Small tables with named rows and columns. After each table, cells are looked up by row and column.

muz =
|  | tufil | todat | dob | bas | tudore |
|---|---|---|---|---|---|
| mipe | 93 | 160 | 184 | 110 | 108 |
| vud | 175 | 162 | 123 | 183 | 69 |
| periduk | 75 | 136 | 174 | 83 | 176 |
| vekek | 90 | 102 | 144 | 55 | 193 |
| mafibi | 61 | 200 | 177 | 99 | 82 |
| kad | 77 | 91 | 69 | 81 | 191 |
| gavav | 78 | 71 | 47 | 85 | 199 |
| zaz | 65 | 69 | 85 | 98 | 220 |

mipe, bas -> 110
vud, tufil -> 175
zaz, tudore -> 220
vud, bas -> 183
gavav, todat -> 71
periduk, todat -> 136
kad, tudore -> 191
Row with the largest tudore: zaz

veluti.csv
,zuki,rizulez,zural
gegomas,0.69,-0.80,-0.35
bugap,0.19,-0.48,-0.40
pog,-0.84,0.71,0.34
dega,-0.53,0.49,0.41

dega, zural: 0.41
bugap, zural: -0.40
gegomas, rizulez: -0.80
gegomas, zural: -0.35
bugap, rizulez: -0.48
pog, zuki: -0.84
dega, zuki: -0.53
gegomas, zuki: 0.69
pog, zural: 0.34
pog, rizulez: 0.71
bugap, zuki: 0.19
dega, rizulez: 0.49

binini
|  | gov | pofame | reginu | raroka | diz | nefanek | laziz | sezit | vikogen |
|---|---|---|---|---|---|---|---|---|---|
| petu | 4.177 | 3.115 | 5.929 | 3.923 | 6.202 | 6.044 | 5.624 | 5.451 | 6.626 |
| pez | 4.954 | 4.693 | 7.773 | 5.594 | 5.969 | 3.659 | 5.374 | 5.964 | 5.771 |
| guraki | 3.492 | 4.775 | 4.866 | 6.522 | 6.269 | 1.984 | 2.631 | 4.659 | 4.478 |
| rap | 6.930 | 5.021 | 4.245 | 7.063 | 5.334 | 4.873 | 4.043 | 5.353 | 5.527 |

pez, reginu: 7.773
petu, pofame: 3.115
rap, raroka: 7.063
guraki, gov: 3.492
rap, gov: 6.930
petu, reginu: 5.929
guraki, nefanek: 1.984
pez, nefanek: 3.659
pez, raroka: 5.594
Row with the largest vikogen: petu

zudo
          fuviv     loz
gusap     43029   13691
kanete   -27160   -4795
tul       47771   18572
fubu     -57609   55631
zil      -30966   -1306
notu      18548  -53529
nenapap  -36827   -2934
peten     -7280  -24481
rit      -27249   -6505

fuviv of peten is -7280
fuviv of gusap is 43029
fuviv of zil is -30966
fuviv of tul is 47771
loz of notu is -53529
fuviv of rit is -27249
loz of rit is -6505
loz of nenapap is -2934
fuviv of kanete is -27160
fuviv of fubu is -57609
loz of kanete is -4795
fuviv of nenapap is -36827
loz of zil is -1306
fuviv of notu is 18548
loz of peten is -24481
loz of fubu is 55631

napez =
         mut  kole  sof  libezof  lifo
nitar    109    76   70       89    65
zemo      76    83   68       69    81
rofis     72    30  137       80    81
mopan     49    58  192       73    88
simabaf   72    24  148       78    81
lamobu   104    25   59       71    79

What is the sof of mopan in napez? 192
What is the sof of lamobu in napez? 59
What is the kole of nitar in napez? 76
What is the libezof of rofis in napez? 80
What is the libezof of simabaf in napez? 78
What is the sof of simabaf in napez? 148
What is the mut of mopan in napez? 49
What is the kole of lamobu in napez? 25
What is the mut of zemo in napez? 76
What is the mut of nitar in napez? 109
What is the lifo of lamobu in napez? 79
What is the libezof of mopan in napez? 73
What is the libezof of lamobu in napez? 71
What is the mut of lamobu in napez? 104
What is the lifo of mopan in napez? 88
What is the kole of rofis in napez? 30
What is the kole of mopan in napez? 58

pador =
|  | dugaro | bep | kel | bef | peda | mifovo | muzo | fako | zin |
|---|---|---|---|---|---|---|---|---|---|
| kelafuv | 119 | 116 | 132 | 145 | 147 | 106 | 113 | 113 | 127 |
| gor | 206 | 106 | 236 | 253 | 203 | 152 | 194 | 102 | 93 |
| rin | 162 | 236 | 143 | 135 | 162 | 191 | 150 | 150 | 163 |
| fad | 23 | 146 | 155 | 181 | 97 | 142 | 108 | 124 | 119 |
| riris | 145 | 151 | 105 | 155 | 142 | 149 | 145 | 148 | 124 |
| gusim | 131 | 100 | 138 | 142 | 130 | 118 | 135 | 137 | 128 |
| nebogam | 246 | 134 | 127 | 102 | 176 | 137 | 169 | 153 | 158 |
| gavi | 187 | 133 | 87 | 157 | 88 | 154 | 136 | 86 | 100 |
| fol | 178 | 182 | 154 | 129 | 125 | 199 | 186 | 187 | 159 |
| pibuge | 143 | 155 | 140 | 139 | 144 | 148 | 141 | 141 | 143 |
| mugup | 160 | 151 | 101 | 152 | 176 | 155 | 116 | 138 | 32 |

dugaro of nebogam is 246
dugaro of gusim is 131
kel of kelafuv is 132
zin of mugup is 32
muzo of mugup is 116
fako of kelafuv is 113
zin of fad is 119
bef of mugup is 152
zin of kelafuv is 127
dugaro of gavi is 187
dugaro of pibuge is 143
dugaro of gor is 206
peda of rin is 162
bef of fad is 181
mifovo of gor is 152
muzo of riris is 145

fozi
|  | nopapo | gobof | pode |
|---|---|---|---|
| favoden | 116 | 70 | 86 |
| pibu | 121 | 192 | 129 |
| fim | 127 | 54 | 96 |
| viguze | 122 | 59 | 89 |
| zib | 127 | 189 | 142 |
| vif | 103 | 162 | 97 |
| dotila | 112 | 105 | 63 |
| lili | 124 | 102 | 54 |
| sim | 117 | 153 | 137 |

fim, gobof => 54
lili, gobof => 102
fim, pode => 96
lili, nopapo => 124
favoden, pode => 86
viguze, gobof => 59
zib, nopapo => 127
favoden, gobof => 70
viguze, nopapo => 122
vif, pode => 97
vif, nopapo => 103
pibu, gobof => 192
zib, pode => 142
dotila, pode => 63

Table kigek
	nedegef	gubiral	kar	rutu	sikep	degekef	fadoso
dapi	30	12	61	21	30	8	60
valabun	0	35	11	67	84	33	91
tul	22	38	33	54	62	32	65
lov	42	15	73	12	17	9	46
gerak	13	28	35	46	58	25	76
vamomos	39	26	59	29	32	27	52

What is the nedegef of vamomos in kigek? 39
What is the degekef of dapi in kigek? 8
What is the nedegef of tul in kigek? 22
What is the sikep of lov in kigek? 17
What is the gubiral of lov in kigek? 15
What is the degekef of valabun in kigek? 33
What is the gubiral of dapi in kigek? 12
What is the sikep of dapi in kigek? 30
What is the kar of gerak in kigek? 35
What is the sikep of vamomos in kigek? 32
What is the degekef of gerak in kigek? 25
What is the rutu of valabun in kigek? 67
What is the rutu of tul in kigek? 54
What is the degekef of vamomos in kigek? 27
What is the nedegef of valabun in kigek? 0
What is the fadoso of vamomos in kigek? 52
What is the fadoso of gerak in kigek? 76
What is the fadoso of lov in kigek? 46
What is the sikep of valabun in kigek? 84
What is the kar of dapi in kigek? 61

sapu.csv
,veratiz,borave,gug,mov
zilov,64,35,19,40
tumil,34,54,57,42
dezepi,30,44,52,47
gof,32,51,54,42
fonunif,29,69,75,32

gug of tumil: 57
veratiz of fonunif: 29
gug of gof: 54
mov of fonunif: 32
borave of dezepi: 44
borave of fonunif: 69
gug of zilov: 19
gug of fonunif: 75
mov of tumil: 42
gug of dezepi: 52
borave of tumil: 54
veratiz of dezepi: 30
veratiz of zilov: 64
borave of gof: 51
mov of zilov: 40
veratiz of gof: 32
mov of dezepi: 47
mov of gof: 42
veratiz of tumil: 34
borave of zilov: 35

Table tafosud
           dez    tud    sed   rufa  sibes  ginana  lirutev
piz       0.68   0.02  -0.59  -0.11  -0.35    0.71    -0.46
zalonez  -0.52   0.51   0.46  -0.23   0.70   -0.25     0.14
febi     -0.48   0.06   0.70   0.36   0.46   -0.54     0.71
kekid    -0.35  -0.08   0.61   0.54   0.33   -0.48     0.79
luneze   -0.64   0.43   0.59  -0.09   0.76   -0.39     0.30
metidav   0.84  -0.08  -0.67  -0.04  -0.52    0.75    -0.45
sel       0.22  -0.10  -0.05   0.27  -0.12    0.15     0.12

What is the dez of febi in tafosud? -0.48
What is the sibes of kekid in tafosud? 0.33
What is the dez of piz in tafosud? 0.68
What is the sed of sel in tafosud? -0.05
What is the sed of febi in tafosud? 0.70
What is the dez of metidav in tafosud? 0.84
What is the sibes of febi in tafosud? 0.46
What is the ginana of kekid in tafosud? -0.48
What is the rufa of metidav in tafosud? -0.04
What is the rufa of zalonez in tafosud? -0.23
What is the tud of sel in tafosud? -0.10
Which row has the largest sibes? luneze

